Below are the code and all the weights of a small trained network. Each question names an input and a target symbol and asks about switching units off, where a switched-off unit gives its printed mean instead of its output.

import numpy as np


def w(rows, s, z=0):
    codes = np.array(rows[::2]) - 128.0
    scale = np.full(codes.shape[1], s)
    scale[-1] = z or s
    return codes * scale


def f(y):
    return np.maximum(y, 0)


def softmax(a):
    e = np.exp(a - a.max(-1, keepdims=True))
    return e / e.sum(-1, keepdims=True)


def log_softmax(a):
    a = a - a.max(-1, keepdims=True)
    return a - np.log(np.exp(a).sum(-1, keepdims=True))


def net(x, mask):
    ids = ['Ξαεζητψ'.index(c) for c in x.split()]
    T = len(ids)
    res = E[ids] + P[:T]
    u = 0
    for l in range(2):
        r = res
        for j in range(2):
            rows = slice(2 * j, 2 * j + 2)
            q, k, v = (r @ M[l][rows].T for M in (Q, K, V))
            z = softmax(np.where(np.tri(T) > 0, q @ k.T / 2**0.5, -1e9)) @ v
            o = O[l][rows]
            res = res + np.where(mask[u + j], z, o[:, -1]) @ o[:, :-1]
        u += 2
        y = f(res @ A[l][:, :-1].T + A[l][:, -1])
        res = res + np.where(mask[u : u + 16], y, B[l][:, -1]) @ B[l][:, :-1]
        u += 16
    return log_softmax(res[-1] @ U[:, :-1].T + U[:, -1])


Q, K, V, O, A, B = {}, {}, {}, {}, {}, {}
E = w([
[114,126,152,159,165,98,61,121],'Ξ',
[118,106,165,145,179,249,171,108],'α',
[160,124,102,53,207,195,175,106],'ε',
[44,111,208,122,125,195,62,97],'ζ',
[118,141,150,69,93,38,78,118],'η',
[73,179,169,138,132,139,163,163],'τ',
[174,84,119,139,194,22,145,101],'ψ',
],0.02)
P = w([
[154,76,183,255,130,141,137,192],'0',
[87,54,140,146,136,122,118,44],'1',
[14,103,107,158,152,118,79,37],'2',
[117,56,160,112,137,117,125,95],'3',
[92,88,110,130,163,98,113,128],'4',
[65,172,43,180,159,133,132,114],'5',
[120,116,117,104,189,104,132,156],'6',
[87,142,108,105,186,125,128,155],'7',
[104,151,121,85,187,124,151,150],'8',
[108,162,139,73,196,108,115,182],'9',
[65,152,160,46,189,124,117,182],'10',
[116,119,176,7,194,106,125,202],'11',
],0.0067)
Q[0] = w([
[83,99,157,126,221,113,110,129],'0.h1',
[105,131,173,140,178,116,114,140],'0.h1',
[183,140,64,165,2,128,184,154],'0.h2',
[97,133,174,144,163,115,131,129],'0.h2',
],0.039)
K[0] = w([
[117,205,90,21,122,108,170,176],'0.h1',
[101,181,137,78,131,134,113,171],'0.h1',
[143,37,147,251,154,117,110,72],'0.h2',
[129,170,123,125,113,116,158,141],'0.h2',
],0.019)
V[0] = w([
[172,100,92,98,224,140,177,77],'0.h1',
[154,223,95,55,108,226,88,149],'0.h1',
[32,112,205,200,164,105,254,146],'0.h2',
[170,85,131,204,174,217,28,108],'0.h2',
],0.0088)
O[0] = w([
[181,108,41,75,113,147,118,170,254],'0.h1',
[127,116,124,152,143,146,49,93,179],'0.h1',
[58,93,148,125,101,112,103,242,202],'0.h2',
[244,153,140,142,255,110,104,190,89],'0.h2',
],0.0082,0.0061)
A[0] = w([
[167,218,120,197,130,36,95,123,226],'0.n1',
[194,174,90,51,99,156,139,60,91],'0.n2',
[174,45,163,99,83,151,75,91,105],'0.n3',
[117,203,186,130,133,169,89,99,57],'0.n4',
[125,117,145,82,133,68,154,104,63],'0.n5',
[178,166,104,54,87,95,105,191,140],'0.n6',
[70,119,121,107,120,65,104,113,74],'0.n7',
[105,44,134,103,191,81,160,108,125],'0.n8',
[148,82,109,106,25,107,162,101,168],'0.n9',
[111,147,194,74,146,184,148,124,112],'0.n10',
[195,147,120,241,73,98,177,158,113],'0.n11',
[142,89,110,96,126,95,102,75,143],'0.n12',
[140,139,95,165,196,1,85,124,56],'0.n13',
[91,207,153,133,60,117,179,148,3],'0.n14',
[79,154,130,104,92,120,51,108,96],'0.n15',
[159,102,41,208,29,238,115,136,123],'0.n16',
],0.0077,0.0031)
B[0] = w([
[117,121,217,59,130,193,155,107,169],'0.n1',
[55,155,180,163,66,82,34,182,228],'0.n2',
[114,210,62,126,155,119,122,152,208],'0.n3',
[210,129,165,147,123,2,160,159,187],'0.n4',
[113,56,90,216,148,118,121,62,160],'0.n5',
[55,110,142,185,184,94,166,3,193],'0.n6',
[131,128,106,163,66,243,141,78,222],'0.n7',
[72,203,102,121,135,162,114,150,194],'0.n8',
[174,165,219,150,200,134,168,169,169],'0.n9',
[120,146,37,181,116,62,74,87,226],'0.n10',
[144,74,136,35,210,131,140,148,138],'0.n11',
[117,118,66,188,147,155,97,84,203],'0.n12',
[47,179,112,35,98,186,95,154,191],'0.n13',
[155,90,119,79,207,175,18,105,193],'0.n14',
[144,137,62,89,216,131,237,126,254],'0.n15',
[80,161,134,51,168,29,67,68,199],'0.n16',
],0.0069)
Q[1] = w([
[165,128,89,132,98,114,182,141],'1.h1',
[14,138,165,65,254,125,105,111],'1.h1',
[197,172,109,150,11,121,176,143],'1.h2',
[133,162,149,109,167,133,124,130],'1.h2',
],0.02)
K[1] = w([
[81,128,117,128,94,182,125,109],'1.h1',
[162,105,221,150,205,88,203,186],'1.h1',
[56,121,7,105,61,119,150,64],'1.h2',
[93,123,159,104,197,138,127,154],'1.h2',
],0.017)
V[1] = w([
[102,74,79,118,80,86,225,156],'1.h1',
[58,101,144,108,91,188,152,228],'1.h1',
[213,157,31,91,154,173,106,181],'1.h2',
[168,58,91,254,152,93,82,212],'1.h2',
],0.0086)
O[1] = w([
[54,71,183,104,244,89,134,120,3],'1.h1',
[146,180,59,160,112,2,93,180,228],'1.h1',
[139,3,131,111,142,166,104,117,143],'1.h2',
[167,95,133,129,91,75,218,149,229],'1.h2',
],0.0074,0.014)
A[1] = w([
[84,117,95,79,247,122,230,130,112],'1.n1',
[254,91,145,92,142,63,114,45,34],'1.n2',
[144,127,159,63,75,84,27,26,113],'1.n3',
[121,161,66,188,170,188,195,236,151],'1.n4',
[134,96,57,163,56,181,146,109,138],'1.n5',
[173,175,74,71,181,172,163,157,183],'1.n6',
[212,218,196,137,141,98,151,98,67],'1.n7',
[122,45,144,114,144,197,100,86,107],'1.n8',
[150,177,214,86,117,142,142,221,76],'1.n9',
[72,95,67,89,119,202,160,56,100],'1.n10',
[148,13,105,98,118,46,134,170,95],'1.n11',
[71,81,206,178,225,168,93,78,115],'1.n12',
[195,171,160,102,119,142,254,62,5],'1.n13',
[57,130,245,65,78,139,114,99,128],'1.n14',
[195,120,247,187,110,83,63,115,96],'1.n15',
[60,127,171,243,84,150,89,135,91],'1.n16',
],0.0067,0.0029)
B[1] = w([
[120,53,115,148,85,90,96,71,163],'1.n1',
[118,134,80,118,49,156,128,164,176],'1.n2',
[156,81,182,120,138,128,204,164,216],'1.n3',
[147,67,145,131,195,141,140,61,219],'1.n4',
[176,108,83,57,154,169,130,93,254],'1.n5',
[99,62,221,143,81,86,108,111,211],'1.n6',
[121,82,151,112,162,54,128,125,182],'1.n7',
[156,168,78,180,254,76,134,101,176],'1.n8',
[114,174,107,141,90,206,149,74,161],'1.n9',
[202,143,192,159,104,125,114,222,199],'1.n10',
[83,222,148,124,125,217,87,127,239],'1.n11',
[130,128,131,123,50,83,163,121,175],'1.n12',
[82,104,159,154,164,134,112,140,174],'1.n13',
[122,113,155,165,183,180,187,117,156],'1.n14',
[42,176,41,139,144,12,145,93,150],'1.n15',
[188,97,113,52,78,158,116,159,191],'1.n16',
],0.0089,0.0091)
U = w([
[72,92,121,112,156,135,104,81,6],'Ξ',
[107,160,87,181,174,116,146,192,49],'α',
[100,193,194,105,146,179,88,108,159],'ε',
[158,103,109,160,213,165,133,154,118],'ζ',
[182,160,113,56,154,134,2,57,144],'η',
[178,165,134,126,103,133,184,30,196],'τ',
[37,94,41,156,131,205,177,231,219],'ψ',
],0.0045,0.0026)

Each question gives the input, a string of symbols that net reads in full, and the target symbol t.
The units are the heads (2 rows each of Q, K, V and O) and the neurons (one row each of A and B). Each row of codes is followed by its name. A weight is (code - 128) times the scale printed after its matrix; where a second scale follows, it is the last column's (O, A, B and U).
mask holds one flag per unit, layer by layer, with each layer's heads first. A switched-off unit (its flag False) gives its mean, the last column of its rows in O or B, instead of its output. The means were averaged over made-up inputs and are rounded, as every weight is.
A unit's drop is (log p(t) with every unit on - log p(t) with that unit switched off) / (log p(t) with every unit on - log p(t) with every unit switched off).
The circuit of an input: a set's keep is (log p(t) with only the set's units on - log p(t) with every unit switched off) / (log p(t) with every unit on - log p(t) with every unit switched off). Starting from the 12 units with the biggest drops (on a tie, the unit counted first), units are removed one at a time, each time the one whose removal leaves the highest keep (on an exact tie, the one counted first), for as long as the keep stays at least 0.8.
circuit, biggest first: the units of the circuit, biggest drop first
most important unit: the unit with the biggest drop
top k neurons: the k neurons with the biggest drops, biggest first
top k neurons in layer l: the k neurons of layer l with the biggest drops, biggest first
which heads matter: for each layer, one digit per head in row order, 1 if its drop is at least 0.15 and else 0, layers parted by /
input η ε ζ α Ξ ψ ε ζ ζ ε ψ, target ε: most important unit : 0.n9
input ε ε ψ α, target η: circuit, biggest first : [0.h1 0.n16]
input ζ τ ζ Ξ ζ ζ ψ, target ψ: which heads matter : 01 / 00
input η τ η α, target ε: circuit, biggest first : [1.h2 0.h1]
input ε η τ ζ Ξ ζ α τ ζ ζ, target ζ: top 4 neurons : [0.n7 0.n10 1.n8 1.n10]
input ζ ζ α ζ, target τ: which heads matter : 11 / 11
input ε ψ Ξ ζ η ζ η η Ξ, target τ: which heads matter : 11 / 00
input η ψ ζ ε ζ α, target η: circuit, biggest first : [0.h1 0.n1 1.h2]
input ζ ζ ζ α α ζ η ψ, target τ: circuit, biggest first : [0.h2 0.h1]
input ψ Ξ α, target Ξ: circuit, biggest first : [1.h1 1.n1]
input ψ ζ η ψ ε η α τ τ Ξ ζ, target Ξ: circuit, biggest first : [0.h1 1.h1]
input Ξ Ξ α α η ζ ζ ε τ, target η: which heads matter : 11 / 11
input ε η α Ξ Ξ α Ξ Ξ, target ζ: which heads matter : 01 / 11
input η ζ Ξ, target ε: which heads matter : 10 / 11
input ε Ξ ε, target ζ: top neuron : [1.n8]
input α τ Ξ ζ α ε ζ Ξ ψ η, target ψ: which heads matter : 01 / 01
input ε ζ Ξ, target ζ: circuit, biggest first : [1.h1 1.h2 1.n8 0.h2]
input ψ α ζ Ξ Ξ Ξ ζ ζ ζ Ξ, target Ξ: circuit, biggest first : [1.h1 0.h1]
input ζ Ξ τ ε η α ε ζ Ξ, target τ: circuit, biggest first : [0.h2 1.h1]
input Ξ ψ α, target ζ: circuit, biggest first : [0.h2]
input ψ ζ ζ ε τ τ, target Ξ: circuit, biggest first : [0.h1 1.h1]
input τ τ ε ε η ψ ζ ψ ζ τ Ξ, target α: circuit, biggest first : [1.h1 0.h2]
input η ε η α τ Ξ η τ, target ε: circuit, biggest first : [0.h1 1.h2]
input ε α ζ Ξ τ τ ζ Ξ ε η, target ζ: which heads matter : 11 / 11
input τ ζ Ξ Ξ τ α ζ ψ Ξ ζ ε α, target α: top 2 neurons in layer 1 : [1.n5 1.n16]
input ζ ψ Ξ α ψ, target Ξ: top 3 neurons in layer 0 : [0.n6 0.n2 0.n11]
